Below is a small trained network, with its code and all its weights. Each question gives an input and a class and asks what happens when units are switched off, that is, made to give their printed mean instead of their output.

import numpy as np


def w(rows, s, z=0):
    codes = np.array(rows[::2]) - 128.0
    scale = np.full(codes.shape[1], s)
    scale[-1] = z or s
    return codes * scale


def norm(h):
    return h / np.sqrt((h * h).mean(-1, keepdims=True) + 1e-5)


def f(y):
    return y / 2 * (1 + np.tanh(0.7978845608 * (y + 0.044715 * y**3)))


def log_softmax(a):
    a = a - a.max(-1, keepdims=True)
    return a - np.log(np.exp(a).sum(-1, keepdims=True))


def net(x, mask):
    res = np.array(x, float).reshape(1, 2) / 4 @ E
    u = 0
    for l in range(3):
        y = f(norm(res) @ A[l][:, :-1].T + A[l][:, -1])
        res = res + np.where(mask[u : u + 5], y, B[l][:, -1]) @ B[l][:, :-1]
        u += 5
    return log_softmax(norm(res)[-1] @ U[:, :-1].T + U[:, -1])


A, B = {}, {}
E = w([
[161,51,28,232,2,122,67,195,183,145,55],'x0',
[163,168,87,54,197,213,97,100,81,128,109],'x1',
],0.0089)
A[0] = w([
[219,66,54,164,128,117,141,135,160,81,93,141],'L0N0',
[18,167,56,196,50,133,77,188,93,106,197,3],'L0N1',
[113,138,147,61,75,1,102,120,118,170,61,79],'L0N2',
[169,66,203,162,125,137,122,118,209,93,153,15],'L0N3',
[94,182,69,77,104,137,153,29,150,105,230,175],'L0N4',
],0.0059,0.0017)
B[0] = w([
[62,112,221,235,114,117,210,24,121,98,114,254],'L0N0',
[145,223,49,143,211,66,139,116,19,238,181,207],'L0N1',
[207,51,159,85,219,95,164,129,203,118,1,154],'L0N2',
[90,130,145,149,114,184,112,177,131,54,175,160],'L0N3',
[101,86,52,255,147,64,245,166,58,108,125,214],'L0N4',
],0.0065,0.0045)
A[1] = w([
[92,120,61,114,183,124,184,214,116,114,110,117],'L1N0',
[69,140,115,181,168,79,192,98,181,44,108,117],'L1N1',
[179,155,102,105,144,253,108,98,154,120,132,4],'L1N2',
[113,188,158,72,122,132,205,124,168,210,173,169],'L1N3',
[229,143,93,137,171,205,161,115,135,119,102,64],'L1N4',
],0.0078,0.0026)
B[1] = w([
[86,73,125,172,85,136,147,83,88,186,71,173],'L1N0',
[160,149,148,44,105,128,81,124,83,133,83,254],'L1N1',
[184,175,181,173,197,117,54,117,100,58,66,150],'L1N2',
[159,156,118,174,152,159,136,131,221,74,153,176],'L1N3',
[122,254,140,76,66,118,38,203,58,49,105,158],'L1N4',
],0.0094,0.0082)
A[2] = w([
[109,86,169,135,151,48,109,209,181,110,153,131],'L2N0',
[113,130,149,100,51,82,162,163,162,105,149,5],'L2N1',
[118,129,166,115,175,104,178,92,116,107,255,124],'L2N2',
[153,106,72,194,112,177,74,164,180,187,110,141],'L2N3',
[177,171,85,149,101,117,150,104,168,112,108,109],'L2N4',
],0.0099,0.002)
B[2] = w([
[134,246,151,97,151,165,31,138,40,86,111,202],'L2N0',
[49,140,92,91,212,222,66,191,163,47,103,182],'L2N1',
[144,64,68,179,106,166,132,97,175,162,173,253],'L2N2',
[125,114,130,130,172,186,203,83,145,106,222,231],'L2N3',
[156,102,79,46,176,140,104,114,209,157,115,159],'L2N4',
],0.013,0.0057)
U = w([
[125,47,39,185,152,208,238,15,229,117,205,160],'0',
[107,221,100,89,176,213,5,154,132,26,96,216],'1',
[135,118,160,98,47,2,156,82,79,177,39,192],'2',
[171,89,43,75,102,95,164,249,218,175,112,6],'3',
],0.0081,0.0024)

Each question gives the input, the list of numbers given to net, and the class t.
The units are the neurons (one row each of A and B). Each row of codes is followed by its name. A weight is (code - 128) times the scale printed after its matrix; where a second scale follows, it is the last column's (A, B and U).
mask holds one flag per neuron, layer by layer. A switched-off neuron (its flag False) gives its mean, the last column of its row in B, instead of its output. The means were averaged over made-up inputs and are rounded, as every weight is.
A unit's drop is (log p(t) with every unit on - log p(t) with that unit switched off) / (log p(t) with every unit on - log p(t) with every unit switched off).
most important unit: the unit with the biggest drop
top k neurons: the k neurons with the biggest drops, biggest first
k most important neurons of layer l: the k neurons of layer l with the biggest drops, biggest first
drop of u: that unit's drop, to one decimal
input [2,3], class 2: most important unit : L0N0
input [-3,1], class 2: top 4 neurons : [L0N4; L1N0; L0N1; L2N3]
input [4,-5], class 1: top 2 neurons : [L1N0; L2N0]
input [6,-8], class 1: top 2 neurons : [L2N0; L1N0]
input [3,3], class 2: 2 most important neurons of layer 2 : [L2N1; L2N2]
input [0,-3], class 2: 3 most important neurons of layer 0 : [L0N2; L0N3; L0N1]
input [-2,3], class 2: top 3 neurons : [L0N4; L1N0; L2N1]
input [3,2], class 2: top 2 neurons : [L0N0; L1N3]
input [-4,0], class 0: 2 most important neurons of layer 1 : [L1N3; L1N4]
input [1,-3], class 2: drop of L1N1 : 0.2
input [5,-7], class 1: drop of L2N0 : 0.7
input [-8,6], class 0: drop of L2N2 : 0.4
